Below is a small trained network, with its code and all its weights. Each question gives an input and a class and asks what happens when units are switched off, that is, made to give their printed mean instead of their output.

import numpy as np


def w(rows, s, z=0):
    codes = np.array(rows[::2]) - 128.0
    scale = np.full(codes.shape[1], s)
    scale[-1] = z or s
    return codes * scale


def f(y):
    return y / 2 * (1 + np.tanh(0.7978845608 * (y + 0.044715 * y**3)))


def log_softmax(a):
    a = a - a.max(-1, keepdims=True)
    return a - np.log(np.exp(a).sum(-1, keepdims=True))


def net(x, mask):
    res = np.array(x, float).reshape(1, 5) / 4 @ E
    y = f(res @ A[0][:, :-1].T + A[0][:, -1])
    res = res + np.where(mask, y, B[0][:, -1]) @ B[0][:, :-1]
    return log_softmax(res[-1] @ U[:, :-1].T + U[:, -1])


A, B = {}, {}
E = w([
[93,77,85,142,149,206,15],'x0',
[173,128,44,151,44,175,2],'x1',
[135,137,204,29,130,87,22],'x2',
[184,169,113,109,181,62,112],'x3',
[224,148,77,187,157,86,32],'x4',
],0.0064)
A[0] = w([
[156,154,84,96,22,110,79,251],'N1',
[84,87,119,116,79,253,3,195],'N2',
[88,107,48,188,164,240,89,201],'N3',
[192,164,127,69,215,20,51,183],'N4',
[250,157,23,218,89,108,82,186],'N5',
[176,124,167,143,177,76,45,157],'N6',
],0.011,0.0025)
B[0] = w([
[225,106,200,63,79,174,120,197],'N1',
[11,99,139,171,82,163,22,226],'N2',
[164,58,13,66,154,123,136,200],'N3',
[133,222,159,97,237,128,113,225],'N4',
[168,201,73,207,62,46,134,247],'N5',
[196,95,113,155,207,87,3,187],'N6',
],0.018,0.012)
U = w([
[179,162,69,172,65,89,142,93],'0',
[162,122,160,113,60,178,123,84],'1',
[127,107,103,158,162,122,96,85],'2',
[72,138,189,118,138,127,253,254],'3',
[154,177,155,111,215,132,106,129],'4',
[124,76,59,98,159,149,178,90],'5',
[63,97,107,132,85,181,94,127],'6',
],0.011,0.0064)

Each question gives the input, the list of numbers given to net, and the class t.
The units are the neurons (one row each of A and B). Each row of codes is followed by its name. A weight is (code - 128) times the scale printed after its matrix; where a second scale follows, it is the last column's (A, B and U).
mask holds one flag per neuron, in row order. A switched-off neuron (its flag False) gives its mean, the last column of its row in B, instead of its output. The means were averaged over made-up inputs and are rounded, as every weight is.
A unit's drop is (log p(t) with every unit on - log p(t) with that unit switched off) / (log p(t) with every unit on - log p(t) with every unit switched off).
The circuit of an input: a set's keep is (log p(t) with only the set's units on - log p(t) with every unit switched off) / (log p(t) with every unit on - log p(t) with every unit switched off). Starting from all 6 units, units are removed one at a time, each time the one whose removal leaves the highest keep (on an exact tie, the one counted first), for as long as the keep stays at least 0.8.
circuit, biggest first: the units of the circuit, biggest drop first
most important unit: the unit with the biggest drop
top k neurons: the k neurons with the biggest drops, biggest first
drop when u is switched off: that unit's drop, to one decimal
input [2,6,0,5,-4], class 6: circuit, biggest first : N2
input [-5,-5,-6,8,8], class 4: top 2 neurons : N4; N6
input [7,-8,-7,8,-4], class 5: circuit, biggest first : N5; N4; N2
input [-7,-4,-1,0,1], class 3: circuit, biggest first : N5; N6
input [4,-3,4,-6,5], class 6: top 2 neurons : N2; N5
input [0,-8,-7,-5,-1], class 3: circuit, biggest first : N5; N6
input [4,-6,2,-7,2], class 6: circuit, biggest first : N4; N5
input [8,-8,-5,-3,-8], class 5: top 2 neurons : N3; N2
input [-5,3,4,-4,7], class 4: top 4 neurons : N4; N6; N3; N1
input [-3,6,5,3,6], class 4: top 2 neurons : N4; N6
input [0,-8,-4,-2,4], class 3: top 2 neurons : N5; N6
input [-6,-1,0,-8,-3], class 3: top 2 neurons : N5; N2
input [3,3,-5,1,-4], class 6: top 2 neurons : N2; N4
input [-5,-8,4,5,-6], class 3: most important unit : N6
input [2,-8,0,-8,5], class 3: drop when N6 is switched off : 0.3
input [-6,-4,5,-8,-8], class 3: drop when N2 is switched off : 0.1
input [4,-3,-7,-8,-1], class 5: drop when N2 is switched off : 0.0
input [-1,-6,-6,7,-6], class 3: drop when N3 is switched off : 0.1
